Below is a small trained network, with its code and all its weights. Each question gives an input and a target symbol and asks what happens when units are switched off, that is, made to give their printed mean instead of their output.

import numpy as np


def w(rows, s, z=0):
    codes = np.array(rows[::2]) - 128.0
    scale = np.full(codes.shape[1], s)
    scale[-1] = z or s
    return codes * scale


def f(y):
    return y / 2 * (1 + np.tanh(0.7978845608 * (y + 0.044715 * y**3)))


def softmax(a):
    e = np.exp(a - a.max(-1, keepdims=True))
    return e / e.sum(-1, keepdims=True)


def log_softmax(a):
    a = a - a.max(-1, keepdims=True)
    return a - np.log(np.exp(a).sum(-1, keepdims=True))


def net(x, mask):
    ids = ['ΔΛβεηθμ'.index(c) for c in x.split()]
    T = len(ids)
    res = E[ids] + P[:T]
    r = res
    for j in range(3):
        rows = slice(2 * j, 2 * j + 2)
        q, k, v = (r @ M[0][rows].T for M in (Q, K, V))
        z = softmax(np.where(np.tri(T) > 0, q @ k.T / 2**0.5, -1e9)) @ v
        o = O[0][rows]
        res = res + np.where(mask[j], z, o[:, -1]) @ o[:, :-1]
    y = f(res @ A[0][:, :-1].T + A[0][:, -1])
    res = res + np.where(mask[3:15], y, B[0][:, -1]) @ B[0][:, :-1]
    return log_softmax(res[-1] @ U[:, :-1].T + U[:, -1])


Q, K, V, O, A, B = {}, {}, {}, {}, {}, {}
E = w([
[164,104,176,135],'Δ',
[108,73,236,118],'Λ',
[166,206,50,9],'β',
[175,85,56,167],'ε',
[72,107,22,142],'η',
[187,45,133,160],'θ',
[158,131,121,133],'μ',
],0.015)
P = w([
[254,72,136,144],'0',
[111,8,118,53],'1',
[204,136,171,175],'2',
[32,91,141,155],'3',
[184,150,162,216],'4',
[23,102,152,160],'5',
],0.0094)
Q[0] = w([
[89,175,140,156],'head 1',
[7,93,83,123],'head 1',
[117,55,111,92],'head 2',
[161,139,114,139],'head 2',
[78,170,174,141],'head 3',
[124,185,118,150],'head 3',
],0.019)
K[0] = w([
[124,133,182,97],'head 1',
[153,102,97,5],'head 1',
[47,76,91,119],'head 2',
[123,161,105,140],'head 2',
[37,122,182,71],'head 3',
[83,152,116,81],'head 3',
],0.017)
V[0] = w([
[216,127,60,132],'head 1',
[161,192,254,76],'head 1',
[68,200,184,94],'head 2',
[111,25,134,27],'head 2',
[205,77,179,201],'head 3',
[62,94,47,207],'head 3',
],0.0099)
O[0] = w([
[162,148,42,206,254],'head 1',
[196,45,75,44,86],'head 1',
[193,99,59,113,42],'head 2',
[15,254,145,185,226],'head 2',
[136,176,211,153,159],'head 3',
[137,214,93,87,96],'head 3',
],0.0091,0.0086)
A[0] = w([
[112,183,123,159,143],'neuron 1',
[170,222,124,91,121],'neuron 2',
[186,78,193,200,202],'neuron 3',
[149,154,57,120,84],'neuron 4',
[100,107,91,99,86],'neuron 5',
[220,160,97,158,33],'neuron 6',
[106,43,54,248,103],'neuron 7',
[144,198,84,177,48],'neuron 8',
[185,77,111,160,131],'neuron 9',
[219,64,189,129,162],'neuron 10',
[28,67,90,166,24],'neuron 11',
[124,108,106,160,254],'neuron 12',
],0.011,0.0038)
B[0] = w([
[117,95,140,174,245],'neuron 1',
[110,115,194,224,172],'neuron 2',
[120,118,19,61,189],'neuron 3',
[169,111,99,155,179],'neuron 4',
[115,96,139,81,139],'neuron 5',
[137,55,126,99,154],'neuron 6',
[71,143,226,141,228],'neuron 7',
[150,89,90,7,251],'neuron 8',
[170,159,140,196,142],'neuron 9',
[200,165,217,128,157],'neuron 10',
[203,129,71,112,190],'neuron 11',
[120,177,128,175,180],'neuron 12',
],0.014,0.013)
U = w([
[223,232,153,170,48],'Δ',
[155,112,215,76,79],'Λ',
[211,3,171,204,73],'β',
[117,15,179,104,27],'ε',
[113,176,217,188,252],'η',
[154,211,38,138,207],'θ',
[194,158,155,167,41],'μ',
],0.0061,0.0038)

Each question gives the input, a string of symbols that net reads in full, and the target symbol t.
The units are the heads (2 rows each of Q, K, V and O) and the neurons (one row each of A and B). Each row of codes is followed by its name. A weight is (code - 128) times the scale printed after its matrix; where a second scale follows, it is the last column's (O, A, B and U).
mask holds one flag per unit, heads first, then neurons. A switched-off unit (its flag False) gives its mean, the last column of its rows in O or B, instead of its output. The means were averaged over made-up inputs and are rounded, as every weight is.
A unit's drop is (log p(t) with every unit on - log p(t) with that unit switched off) / (log p(t) with every unit on - log p(t) with every unit switched off).
unit that matters most: the unit with the biggest drop
k most important neurons: the k neurons with the biggest drops, biggest first
heads that matter: for each layer, one digit per head in row order, 1 if its drop is at least 0.15 and else 0, layers parted by /
drop of u: that unit's drop, to one decimal
input η β η β β, target β: unit that matters most	head 2
input Δ η Λ, target Λ: heads that matter	100
input η η θ β, target η: 3 most important neurons	neuron 2; neuron 3; neuron 11
input η θ β η Δ, target Δ: heads that matter	110
input η Δ η β Δ Δ, target θ: 2 most important neurons	neuron 7; neuron 2
input θ β Λ Λ β, target Λ: 2 most important neurons	neuron 1; neuron 10
input θ θ θ, target θ: 2 most important neurons	neuron 3; neuron 7
input η Δ ε Δ θ, target θ: heads that matter	001
input μ η β ε, target η: 2 most important neurons	neuron 7; neuron 3
input β η β, target η: drop of neuron 4	0.1
input η β β, target β: drop of head 2	0.3
input η η β Λ β, target Λ: drop of head 2	0.4
